-0.160  -1.740  -0.820  -0.211  -0.624  -1.140  -1.110  0.524  -0.501  0.648  -1.730  2.019  0.072  0.298  6.120  -0.297  -1.150  0.683  -0.078  -1.738  -2.273  -1.372  -0.442  0.644  -0.437  -0.126  1.198  -6.131  -0.684  -0.474  -1.749  -1.870  2.219  -1.634  3.636  0.103  -0.942  -0.880  -0.749  0.974  -0.312  -0.610  2.024  -1.840  -0.035  -1.668  -1.499 -> (9)/(46)
-0.093  -0.620  -1.783  0.272  -1.147  -0.875  1.090  -0.610  -0.616  0.121  0.797  2.342  0.232  -0.507  6.426  1.259  -1.904  -0.694  -1.027  -0.444  -2.931  -2.441  1.361  0.132  -0.986  -0.024  1.649  -4.266  0.168  -1.619  -4.239  -2.502  2.379  -1.594  3.232  2.646  -0.612  -4.008  -0.683  0.387  -0.532  -0.429  0.354  -2.088  -0.408  -1.045  -1.123 -> (13)/(52)
-0.108  -1.084  0.285  -0.086  0.341  0.132  -0.887  1.125  0.248  -1.109  0.903  -0.052  0.509  -0.356  -0.247  0.967  -0.163  0.032  -0.293  -0.179  -0.912  -0.312  1.500  0.034  -0.030  -0.635  1.009  -3.739  0.213  -1.344  -1.877  0.073  0.580  -0.664  0.427  -0.262  0.166  -0.704  -0.042  -0.479  0.979  -0.210  0.785  -0.554  -0.236  -0.302  -1.124 -> (9)/(46)
0.157  -0.192  0.114  0.146  -0.896  -0.100  0.721  -0.408  -0.118  0.761  -1.763  1.413  0.055  2.862  -1.342  -0.665  -1.051  0.608  1.858  0.281  1.126  2.107  -2.065  1.095  1.609  0.661  -0.324  2.421  -0.070  0.460  3.575  1.764  -0.590  1.091  1.451  -1.916  -1.117  4.979  -0.025  0.429  -0.569  0.550  0.354  -0.700  0.284  -0.909  -0.145 -> (14)/(48)
0.155  -1.513  -0.435  -0.058  -0.754  -1.107  0.051  0.453  -0.103  0.002  -1.417  2.430  0.194  1.689  3.732  0.190  -1.876  0.284  0.744  -0.649  -1.311  -0.209  -0.032  1.413  1.022  -0.113  1.400  -3.976  -0.496  -1.120  -1.100  -0.274  2.030  -0.095  4.126  -0.233  -0.937  0.601  -0.669  0.415  0.244  -0.103  1.886  -2.161  -0.137  -1.727  -2.166 -> (9)/(46)
0.079  -3.026  -0.488  -0.185  -0.830  -0.824  -0.272  0.136  0.530  -1.505  -0.860  1.031  0.335  3.761  0.310  0.573  -1.134  0.029  1.192  -0.453  -2.244  0.508  0.368  0.141  0.279  -0.230  3.026  -7.008  -0.325  -1.372  -3.730  -0.244  0.976  -0.576  5.101  -0.645  -0.962  0.731  -0.742  -0.621  -0.021  -0.077  2.394  -1.858  -0.045  -1.279  -2.357 -> (9)/(46)
-0.215  -0.624  -1.448  -0.356  -0.863  -0.336  -0.525  -3.205  0.725  -1.991  -0.051  -1.848  0.184  2.223  -0.261  0.607  -0.598  -0.935  0.052  -0.063  -0.783  -0.559  1.403  -1.463  -0.355  -1.215  3.095  -0.842  -1.095  0.208  -4.159  -1.788  1.115  0.477  4.050  2.175  0.128  -2.434  -1.047  -0.627  -2.931  0.247  0.900  -0.854  -0.578  0.326  -0.396 -> (13)/(52)
0.028  -0.674  0.026  -0.055  -0.696  -0.117  -0.128  0.419  0.688  -1.844  -0.365  0.262  0.223  0.300  1.304  1.638  -1.666  -0.288  0.121  -0.961  -0.809  -0.426  0.638  1.366  -0.289  -1.420  2.171  -3.162  0.070  -2.049  -3.826  -0.318  1.622  -0.721  1.684  1.059  -0.381  -2.527  -0.648  -0.456  1.286  -0.309  1.510  -1.122  -0.440  -1.274  -2.261 -> (9)/(46)
0.308  2.827  -0.637  0.356  -1.106  0.160  3.158  -1.170  -0.586  1.253  -0.003  2.720  0.038  -0.050  0.954  0.244  -2.802  -0.823  0.842  0.997  1.150  0.981  -0.903  1.623  1.466  0.553  -1.015  6.404  0.445  -1.080  1.991  0.764  -0.006  -0.346  -0.954  1.409  -0.761  0.562  0.153  0.413  -0.006  -0.257  -1.317  -0.846  -0.618  -0.162  -0.106 -> (14)/(48)
0.323  -0.879  -0.698  0.154  -0.776  -0.848  1.668  0.181  -0.349  0.884  -1.477  2.949  -0.265  3.640  0.980  -0.486  -1.717  0.597  1.512  0.617  0.083  2.148  -1.730  1.271  2.789  1.251  -0.267  1.354  0.024  -0.698  2.851  1.713  0.356  0.508  2.886  -1.807  -1.598  4.607  -0.095  0.183  -0.202  0.023  0.642  -2.230  0.293  -1.183  -1.589 -> (14)/(48)
